Below is a small trained network, with its code and all its weights. Each question gives an input and a target symbol and asks what happens when units are switched off, that is, made to give their printed mean instead of their output.

import numpy as np


def w(rows, s, z=0):
    codes = np.array(rows[::2]) - 128.0
    scale = np.full(codes.shape[1], s)
    scale[-1] = z or s
    return codes * scale


def norm(h):
    return h / np.sqrt((h * h).mean(-1, keepdims=True) + 1e-5)


def f(y):
    return np.maximum(y, 0)


def softmax(a):
    e = np.exp(a - a.max(-1, keepdims=True))
    return e / e.sum(-1, keepdims=True)


def log_softmax(a):
    a = a - a.max(-1, keepdims=True)
    return a - np.log(np.exp(a).sum(-1, keepdims=True))


def net(x, mask):
    ids = ['αβγδεζηλμξπστω'.index(c) for c in x.split()]
    T = len(ids)
    res = E[ids] + P[:T]
    u = 0
    for l in range(3):
        q, k, v = (norm(res) @ M[l].T for M in (Q, K, V))
        z = softmax(np.where(np.tri(T) > 0, q @ k.T / 3**0.5, -1e9)) @ v
        res = res + np.where(mask[u], z, O[l][:, -1]) @ O[l][:, :-1]
        u += 1
        y = f(norm(res) @ A[l][:, :-1].T + A[l][:, -1])
        res = res + np.where(mask[u : u + 4], y, B[l][:, -1]) @ B[l][:, :-1]
        u += 4
    return log_softmax(norm(res)[-1] @ U[:, :-1].T + U[:, -1])


Q, K, V, O, A, B = {}, {}, {}, {}, {}, {}
E = w([
[110,115,119,148],'α',
[99,110,120,123],'β',
[132,110,92,116],'γ',
[155,115,94,100],'δ',
[193,90,138,107],'ε',
[150,148,71,211],'ζ',
[133,89,136,83],'η',
[131,99,156,87],'λ',
[181,126,179,141],'μ',
[8,141,136,148],'ξ',
[186,116,173,142],'π',
[198,126,185,146],'σ',
[111,115,143,106],'τ',
[66,103,49,68],'ω',
],0.012)
P = w([
[123,255,156,102],'0',
[149,73,77,116],'1',
[30,14,183,163],'2',
[124,133,117,52],'3',
[171,70,87,108],'4',
[45,17,189,177],'5',
[107,133,117,57],'6',
[180,65,101,105],'7',
[53,14,204,196],'8',
],0.0072)
Q[0] = w([
[205,137,118,58],'L0H1',
[24,248,141,92],'L0H1',
[198,181,60,71],'L0H1',
],0.011)
K[0] = w([
[183,58,125,89],'L0H1',
[42,112,89,120],'L0H1',
[187,2,93,158],'L0H1',
],0.012)
V[0] = w([
[98,144,161,111],'L0H1',
[128,145,2,96],'L0H1',
[199,121,57,46],'L0H1',
],0.0086)
O[0] = w([
[159,131,109,97,118],'L0H1',
[58,166,208,139,176],'L0H1',
[124,117,247,151,251],'L0H1',
],0.012,0.0033)
A[0] = w([
[21,147,145,135,15],'L0N1',
[203,254,141,88,250],'L0N2',
[94,230,218,91,228],'L0N3',
[82,131,102,182,141],'L0N4',
],0.0067,0.0023)
B[0] = w([
[193,93,101,152,185],'L0N1',
[168,231,3,44,176],'L0N2',
[169,110,50,15,253],'L0N3',
[157,109,233,214,187],'L0N4',
],0.0062,0.0043)
Q[1] = w([
[48,95,39,140],'L1H1',
[190,218,170,120],'L1H1',
[76,2,164,178],'L1H1',
],0.0098)
K[1] = w([
[224,194,150,84],'L1H1',
[83,43,125,240],'L1H1',
[94,237,2,15],'L1H1',
],0.0075)
V[1] = w([
[103,158,148,118],'L1H1',
[91,115,127,97],'L1H1',
[255,177,165,95],'L1H1',
],0.0062)
O[1] = w([
[108,144,128,118,138],'L1H1',
[100,181,131,56,136],'L1H1',
[251,158,254,147,252],'L1H1',
],0.0053,0.0032)
A[1] = w([
[151,161,157,220,146],'L1N1',
[135,220,143,3,253],'L1N2',
[180,5,115,163,110],'L1N3',
[96,183,88,215,91],'L1N4',
],0.0064,0.0042)
B[1] = w([
[89,170,71,81,201],'L1N1',
[183,129,50,44,253],'L1N2',
[190,80,81,112,221],'L1N3',
[2,76,74,82,159],'L1N4',
],0.0085,0.005)
Q[2] = w([
[156,242,1,92],'L2H1',
[153,88,169,249],'L2H1',
[88,172,169,70],'L2H1',
],0.0065)
K[2] = w([
[34,47,64,106],'L2H1',
[201,137,180,255],'L2H1',
[77,172,153,60],'L2H1',
],0.0071)
V[2] = w([
[91,1,156,51],'L2H1',
[97,79,59,110],'L2H1',
[133,210,118,93],'L2H1',
],0.0062)
O[2] = w([
[70,62,78,3,253],'L2H1',
[100,145,15,33,198],'L2H1',
[254,229,108,73,153],'L2H1',
],0.0045,0.0018)
A[2] = w([
[38,23,158,88,3],'L2N1',
[225,17,174,26,186],'L2N2',
[30,169,255,125,145],'L2N3',
[83,141,136,224,75],'L2N4',
],0.0054,0.0035)
B[2] = w([
[127,160,147,213,147],'L2N1',
[77,172,79,210,254],'L2N2',
[110,199,104,1,151],'L2N3',
[219,151,194,96,141],'L2N4',
],0.0071,0.0083)
U = w([
[138,91,75,149,23],'α',
[202,230,31,45,214],'β',
[232,116,75,164,19],'γ',
[3,92,166,219,81],'δ',
[212,93,150,89,60],'ε',
[138,244,187,188,205],'ζ',
[214,117,90,163,30],'η',
[89,153,64,58,255],'λ',
[124,105,236,63,53],'μ',
[44,155,200,101,64],'ξ',
[206,83,105,196,91],'π',
[32,138,52,102,131],'σ',
[147,74,229,178,209],'τ',
[124,148,190,100,200],'ω',
],0.014,0.0048)

Each question gives the input, a string of symbols that net reads in full, and the target symbol t.
The units are the heads (3 rows each of Q, K, V and O) and the neurons (one row each of A and B). Each row of codes is followed by its name. A weight is (code - 128) times the scale printed after its matrix; where a second scale follows, it is the last column's (O, A, B and U).
mask holds one flag per unit, layer by layer, with each layer's heads first. A switched-off unit (its flag False) gives its mean, the last column of its rows in O or B, instead of its output. The means were averaged over made-up inputs and are rounded, as every weight is.
A unit's drop is (log p(t) with every unit on - log p(t) with that unit switched off) / (log p(t) with every unit on - log p(t) with every unit switched off).
The circuit of an input: a set's keep is (log p(t) with only the set's units on - log p(t) with every unit switched off) / (log p(t) with every unit on - log p(t) with every unit switched off). Starting from the 12 units with the biggest drops (on a tie, the unit counted first), units are removed one at a time, each time the one whose removal leaves the highest keep (on an exact tie, the one counted first), for as long as the keep stays at least 0.8.
units of the circuit, in order: the units of the circuit, biggest drop first
most important unit: the unit with the biggest drop
top k neurons: the k neurons with the biggest drops, biggest first
top k neurons in layer l: the k neurons of layer l with the biggest drops, biggest first
input μ ζ τ η σ ζ ζ π, target π: units of the circuit, in order	L1N2, L0H1, L0N3
input ω η ζ, target ξ: units of the circuit, in order	L0H1, L2N3
input γ α ζ λ ξ ζ ξ η, target σ: top neuron in layer 1	L1N1
input ζ σ ε, target δ: units of the circuit, in order	L1N2, L2N2
input λ η δ τ ζ ξ π τ, target π: top 3 neurons	L0N3, L0N2, L2N2
input ζ ζ η ζ τ μ, target δ: units of the circuit, in order	L0H1, L1N2
input λ ε δ, target π: top 2 neurons	L0N3, L1N2
input ω ζ μ λ ζ ε δ η λ, target ξ: units of the circuit, in order	L0H1, L2N3
input λ ζ η λ η, target μ: top 2 neurons	L0N2, L0N1
input η ε λ π β ξ ε, target λ: units of the circuit, in order	L1H1, L0H1
input λ σ σ, target π: units of the circuit, in order	L0H1, L2N2, L1N2
input λ ζ λ ζ, target λ: top 2 neurons	L1N4, L2N2
input λ ξ ε, target π: top 2 neurons	L0N3, L1N2
input η ζ η η η λ, target τ: units of the circuit, in order	L0H1, L1H1, L2N2, L0N2
input λ ζ λ ζ ε, target τ: most important unit	L0H1
input ζ ζ τ ζ ξ ζ η η, target σ: units of the circuit, in order	L1H1, L0H1, L2N2
input γ π ζ η β π, target μ: units of the circuit, in order	L0H1, L2N3
input β λ λ, target σ: top 3 neurons in layer 0	L0N3, L0N4, L0N2
input ξ η ζ ξ ζ ζ ζ β, target σ: top 2 neurons	L0N3, L0N2
input ζ λ γ, target δ: units of the circuit, in order	L1N2
input ζ ζ ζ ζ, target σ: units of the circuit, in order	L1N4, L0H1
input η ξ ζ ζ λ, target σ: top 2 neurons	L2N2, L0N2
input ζ ζ ω, target δ: top 2 neurons	L0N1, L1N2
input ζ ζ ζ, target δ: top 2 neurons	L1N4, L1N2
input λ π η η α, target π: top 2 neurons	L1N2, L1N3
input η τ ζ η η η, target τ: top 2 neurons	L1N4, L1N1
input λ ζ τ ε ε η ζ λ, target τ: units of the circuit, in order	L0H1
input ω ζ α ζ ω ζ ζ ζ λ, target ξ: top 2 neurons in layer 2	L2N3, L2N1
input η ζ ξ ζ, target λ: top 2 neurons	L0N3, L2N2
input ζ β η ξ, target β: top 2 neurons in layer 1	L1N2, L1N4
